Each row has a class, written after it.
[232 -163 190 130 12 186 300 -118 541 243 -460 -147 -29 -54 44 321 -215 -133 242 270 283 142 5 154 -580 -169 -244 -647 -86 -293 -20 273] -> (214)
[254 113 -220 178 -312 -165 71 150 367 -101 -243 -44 -198 -280 55 -9 -146 -168 -256 -95 44 -219 44 108 -599 -166 -98 154 28 -206 68 -9] -> (134)
[25 -28 -355 242 -471 -69 -419 -25 -8 -156 147 221 -123 31 -320 -241 15 141 -661 52 0 -205 -96 -52 269 442 48 178 383 213 -50 -153] -> (214)
[272 -67 203 133 24 184 453 -22 377 102 -274 -96 -150 -62 187 163 -133 -6 15 192 182 159 -123 174 -329 -115 -270 -422 -158 -174 5 127] -> (176)
[203 -275 82 -88 255 295 384 -43 513 279 -343 -190 56 36 13 304 -103 -53 410 202 122 260 -116 179 -415 -140 -286 -751 -89 11 15 90] -> (40)
[130 149 -265 173 -476 -47 -134 -38 63 -96 -15 258 -119 -56 -246 -156 -168 96 -434 -9 71 -191 -93 56 -115 225 -82 72 346 168 -73 27] -> (125)
[-252 96 -203 -41 261 -227 -486 142 273 -293 -276 -97 -62 258 106 279 115 394 517 -119 179 62 193 -208 -154 -41 -261 -218 -54 -305 88 87] -> (125)
[-139 -31 -255 -182 506 -277 -574 305 414 -302 -210 -116 15 260 105 274 214 440 601 -55 112 -55 267 -174 -365 16 -332 -167 48 -186 94 166] -> (134)
[293 192 -293 175 -176 -164 -562 80 440 -219 -172 -150 -172 123 67 -43 134 60 68 -270 258 -252 307 178 -622 -47 9 269 232 -155 48 134] -> (134)
[-89 -163 -50 -61 -200 215 152 246 -132 180 -78 113 148 221 -112 308 -128 -274 205 -297 -144 -228 24 -18 557 271 470 -795 52 67 108 -134] -> (40)
[240 -141 187 -8 76 339 616 -120 399 262 -304 -313 -178 -109 7 54 -153 -284 -151 296 213 141 -227 89 -218 -266 -177 -307 -199 -182 137 123] -> (102)
[573 -254 252 176 -310 329 537 -106 329 310 -152 -132 -143 -94 57 168 -127 -251 -458 278 341 -49 -337 98 -181 -29 -165 -399 -136 -207 2 41] -> (176)
[478 -25 82 -341 -512 32 216 95 59 8 291 -142 -16 -378 61 -202 93 -406 -502 108 28 -283 -74 -83 -22 96 -41 160 24 96 -65 109] -> (202)
[99 38 -137 -136 -178 -80 -216 100 348 -181 9 33 -41 -47 -97 -113 -32 85 -141 127 -87 -50 108 175 -163 174 -19 -12 340 78 89 151] -> (107)
[-497 -43 -307 -327 294 -180 -537 267 497 -321 -232 -335 -63 291 13 235 166 242 790 -37 102 -61 253 -88 100 85 -129 -601 -19 -97 161 55] -> (40)
[349 37 31 -8 -364 -32 194 154 20 38 269 -57 -8 -293 75 -260 22 -254 -440 70 25 -256 -98 27 -243 23 105 245 53 137 51 151] -> (201)
[551 113 67 -107 -673 79 215 68 262 107 264 -75 13 -487 87 -25 -76 -484 -677 152 132 -406 -229 180 -151 143 142 89 98 81 -144 46] -> (201)
[246 129 -255 80 -48 -70 -445 57 387 -315 -114 -166 -128 -18 48 49 139 79 79 -121 431 -278 66 225 -306 24 -118 238 143 -112 -5 110] -> (166)
[682 106 -15 -10 -758 -191 -23 193 190 -142 301 -8 -89 -430 43 -76 24 -270 -848 249 172 -528 -283 5 -202 159 -32 171 101 109 -98 32] -> (40)
[-235 -86 -67 -156 577 -230 -292 286 287 -220 -212 -164 19 157 144 106 189 334 681 -50 -55 -44 318 -177 -212 -82 -237 -114 -7 -180 105 213] -> (102)
[331 72 -401 83 -241 -238 260 230 408 -83 -354 42 -264 -213 -31 -26 -485 -31 -127 93 172 -88 -118 46 -865 -175 -262 37 76 -191 317 234] -> (202)
[-195 -139 88 -179 -100 198 134 312 -8 107 -209 -36 2 238 -8 444 -19 -243 310 -246 -156 -186 -6 -94 374 220 292 -883 7 -36 87 -49] -> (134)
[84 -99 21 -147 -158 200 50 303 -83 52 -123 107 81 171 -62 396 -97 -213 98 -271 -175 -174 -73 62 366 181 455 -651 131 -18 48 -169] -> (202)
[582 81 -137 450 -487 -108 384 78 37 -20 -87 360 -132 -237 8 -32 -411 80 -591 39 277 -496 -305 135 -244 174 -108 197 211 -256 -80 -36] -> (176)
[-24 -81 114 -126 3 9 -119 250 -123 52 -149 148 139 194 -107 299 22 -75 384 -232 -127 -260 106 -88 235 171 226 -604 157 -36 -46 59] -> (134)
[-56 16 -186 -347 270 -254 -620 245 380 -327 -73 -128 68 212 122 215 258 441 564 -101 135 39 350 -59 -390 35 -111 -24 211 -196 137 129] -> (107)
[566 181 -39 38 -442 -197 -86 165 111 -41 228 -17 25 -289 55 -43 54 -294 -696 15 92 -563 -177 27 -250 -46 103 255 22 19 -92 19] -> (185)
[102 184 -116 -55 -28 -76 -465 146 351 -201 6 -324 -129 21 51 68 236 38 97 -284 237 -305 -70 288 -341 -50 212 150 182 54 -69 8] -> (214)
[410 123 -17 -41 -575 -29 -69 26 215 35 297 -161 2 -297 93 -112 56 -453 -680 113 65 -365 -154 101 -177 70 145 180 -21 65 -72 -55] -> (134)
[312 134 -272 57 -49 -342 230 150 214 -26 -180 -72 -180 -340 -19 -298 -328 -269 -353 14 -5 -230 28 -61 -370 -431 -180 417 -290 -235 259 68] -> (107)
[527 -25 38 1 -384 -242 -115 284 274 -134 213 3 -8 -401 73 43 25 -183 -521 225 157 -523 -226 111 -270 82 -9 42 20 29 -70 117] -> (185)
[410 177 -8 -80 -607 148 774 3 -57 -89 35 91 -180 -431 16 -213 -276 -54 -332 19 225 -382 -386 293 -123 163 30 212 377 3 -127 -128] -> (102)
[478 -146 44 -241 -516 -21 115 298 330 -45 244 -24 74 -376 16 -36 48 -259 -358 178 41 -537 -98 150 -149 274 29 -186 245 194 -80 147] -> (202)
[325 127 -276 54 -125 -366 -44 131 322 -68 -168 -111 -205 -182 -9 -170 -158 -36 -251 -17 61 -213 -77 -73 -477 -288 -219 270 -95 -125 166 56] -> (214)
[445 77 -32 -39 -537 -12 78 95 71 84 318 76 118 -292 -27 -155 -17 -287 -644 138 11 -365 -251 -5 -185 133 103 154 138 231 -43 -59] -> (134)
[187 -101 121 24 23 27 199 -36 540 57 -341 -145 -93 -80 12 200 -108 38 282 346 342 91 51 185 -379 -172 -256 -546 -59 -199 57 271] -> (201)
[-311 8 -91 -47 771 -350 -702 170 254 -170 -91 -83 189 188 96 205 268 425 636 -46 -16 76 347 -234 -186 -129 -197 129 -78 -200 -51 101] -> (40)
[312 176 -372 347 -248 -311 167 109 258 3 -264 -39 -316 -177 -29 -170 -378 -124 -525 66 126 -176 -220 -65 -538 -279 -215 228 -174 -233 214 6] -> (57)
[234 -41 -156 185 -702 -17 -259 36 162 -84 142 130 -134 -74 -263 -172 -23 -42 -806 74 29 -329 -171 86 235 255 139 -88 224 204 -2 -267] -> (107)
[132 53 -148 35 -486 112 99 -25 -32 -45 220 117 -101 -170 -201 -313 10 -12 -556 -49 -165 -281 -229 186 164 331 124 197 460 432 -166 -168] -> (102)
[367 176 -122 129 -511 62 599 41 -87 -181 -34 274 -128 -414 -5 -196 -429 -63 -455 106 288 -365 -292 179 25 156 -80 253 150 -229 -42 -87] -> (125)
[228 188 -126 74 -727 140 694 -27 -150 -235 41 227 -130 -362 -60 -153 -386 9 -388 277 317 -122 -409 208 125 261 101 -14 284 -80 19 -209] -> (40)
[447 -114 193 30 -126 174 428 -37 609 218 -348 -317 -236 -97 113 121 -84 -134 7 271 341 162 -189 89 -739 -233 -304 -321 -47 -219 136 311] -> (125)
[368 209 -215 121 -204 -261 196 92 293 -9 -165 -147 -234 -284 63 -203 -241 -157 -353 -44 29 -215 -116 61 -616 -351 -134 352 -104 -154 74 -35] -> (107)
[578 80 -82 349 -679 -43 368 54 130 -157 -156 224 -164 -283 -96 60 -330 50 -497 117 503 -558 -425 201 -169 141 -166 -171 203 -224 -71 -63] -> (40)
[132 200 -23 239 -463 85 -65 -129 13 -42 168 283 40 -76 -174 -122 -6 115 -541 55 -45 -114 -125 154 92 290 147 88 431 271 -204 -84] -> (134)
[137 143 -276 -90 25 -285 272 201 291 -90 -183 -138 -245 -339 8 -420 -336 -118 -156 91 -60 -35 -96 -122 -389 -347 -248 337 -201 -124 278 81] -> (214)
[680 11 -21 -247 -417 -20 -69 200 387 -168 160 -44 20 -492 19 6 -33 -268 -551 314 272 -447 -364 142 -292 177 -206 42 140 -9 -158 55] -> (166)
[234 276 -126 -118 26 -141 -316 200 421 -244 14 -171 -124 -190 187 -163 -1 -64 -70 -62 106 -180 132 260 -209 -59 69 380 7 -147 -24 -8] -> (57)
[480 -44 47 -89 -440 -84 -36 222 248 -118 274 -63 52 -422 126 -61 21 -275 -547 317 129 -262 -177 81 -249 120 -2 56 -20 -23 2 95] -> (57)
[377 -290 182 -35 198 92 214 68 520 116 -248 -99 37 -104 84 237 -137 -75 -6 381 252 128 20 92 -199 -126 -236 -502 -261 -397 139 153] -> (107)
[-103 -98 247 -148 160 173 244 119 -353 306 24 52 168 208 -26 204 61 -205 138 -363 -291 -217 -60 -93 669 186 328 -494 -28 48 -141 -101] -> (214)
[216 -23 -247 216 -381 -106 -230 50 252 -70 169 214 -68 -173 -172 -329 -192 60 -733 194 9 -135 -143 -6 153 279 -67 168 115 129 84 -89] -> (107)
[350 184 -197 312 -470 -196 -326 -77 96 -101 64 288 -12 -119 -223 -135 -132 135 -560 141 50 -259 -154 45 -162 149 -101 179 350 139 -144 57] -> (201)
[82 69 -167 10 -411 -47 -104 19 174 -144 78 146 -76 -157 -147 -331 -125 90 -278 117 -55 -28 61 125 -113 160 -14 151 314 191 27 36] -> (57)
[484 106 -344 71 -429 -229 193 171 396 -159 -181 -89 -298 -341 87 -336 -289 -180 -439 -18 125 -232 -21 65 -523 -205 -232 305 -80 -252 231 -15] -> (166)
[393 165 -314 186 -328 -356 -25 228 296 -85 -160 -125 -336 -216 -56 -224 -254 -133 -490 -120 106 -376 -247 -39 -465 -277 -92 304 -93 -124 222 -4] -> (107)
[21 29 -346 265 -551 -32 -134 3 186 -50 -100 110 -217 111 -310 -55 -157 49 -508 104 110 -218 -188 -6 -39 275 1 -276 308 208 95 8] -> (214)
[716 49 34 -67 -644 -138 2 196 263 -64 266 -44 -32 -455 42 52 5 -312 -700 153 234 -551 -250 141 -341 91 51 126 117 91 -138 155] -> (202)
[239 46 102 181 -164 43 112 -52 327 142 -279 -208 -222 39 97 190 -80 -136 -239 57 217 142 -73 -75 -398 -282 -71 -154 -221 -241 175 103] -> (214)
[253 272 -270 145 -295 -481 5 138 225 -122 -307 -39 -373 -183 -14 -197 -308 -115 -276 -56 70 -336 40 -77 -524 -389 -195 283 -142 -268 163 65] -> (185)
[707 39 56 -219 -362 -5 197 123 258 90 387 -148 26 -476 132 -315 58 -328 -716 66 -10 -467 -381 113 -222 72 -62 424 93 157 -164 -10] -> (185)
[359 111 -73 219 -694 60 483 91 -79 -232 51 266 -219 -344 -3 -95 -328 72 -612 137 372 -429 -348 188 231 331 44 125 241 -206 -56 -164] -> (201)
[279 -173 145 130 100 150 281 -95 419 218 -299 -176 -85 -12 64 207 -111 -127 -21 240 220 158 -138 97 -315 -129 -251 -395 -180 -211 96 210] -> (214)
[59 -35 -7 -129 -65 5 -17 292 -31 137 -254 75 10 237 -117 374 -102 -152 226 -309 -93 -400 -45 -41 -16 103 176 -607 160 27 13 44] -> (214)
[-183 -9 220 -349 153 180 158 267 -309 116 -1 -13 70 206 1 157 36 -159 323 -259 -300 -18 -38 -101 524 75 472 -391 28 19 4 -139] -> (125)
[261 70 -339 105 64 -367 101 247 458 -78 -364 127 -105 -242 45 -114 -401 68 228 34 57 -362 112 33 -899 -101 -524 131 115 -117 139 380] -> (102)
[-131 56 -166 -73 279 -269 -517 224 314 -147 -150 -120 23 241 96 296 145 314 417 -159 155 -64 232 -223 -240 -83 -123 -171 -71 -189 78 67] -> (40)
[546 -84 100 -329 -381 78 217 102 273 50 225 -147 86 -420 71 -12 28 -381 -458 281 184 -474 -241 40 -251 128 -202 32 42 78 -129 133] -> (214)
[-155 -102 -26 -244 547 -312 -434 313 185 -204 1 -114 130 118 100 184 187 348 451 57 43 45 208 -226 10 -135 -75 -79 -182 -219 131 118] -> (57)
[179 -88 142 149 111 88 216 67 360 111 -340 -176 -65 8 37 352 -64 -85 184 125 243 -10 -101 140 -406 -204 -97 -458 -94 -175 73 265] -> (57)
[228 48 -315 61 17 -108 -681 148 392 -324 -30 -209 -78 52 44 -6 201 -20 -1 -143 371 -285 149 128 -181 17 -67 217 -22 -152 120 27] -> (40)
[295 31 -204 183 -645 36 -43 -32 210 -77 28 179 -141 -164 -200 -164 -184 -97 -783 225 -12 -138 -226 46 10 277 -119 -85 248 148 -24 -63] -> (202)
[-76 34 -101 -202 222 -151 -375 190 177 -371 -112 -125 4 170 54 160 239 454 494 -144 119 -54 115 -116 -39 -45 -171 -124 99 -91 40 20] -> (107)
[123 74 -119 89 6 -30 -329 135 329 -198 -61 -179 -146 66 127 23 189 83 125 -158 161 -129 158 166 -295 71 -11 127 141 -9 -9 92] -> (40)
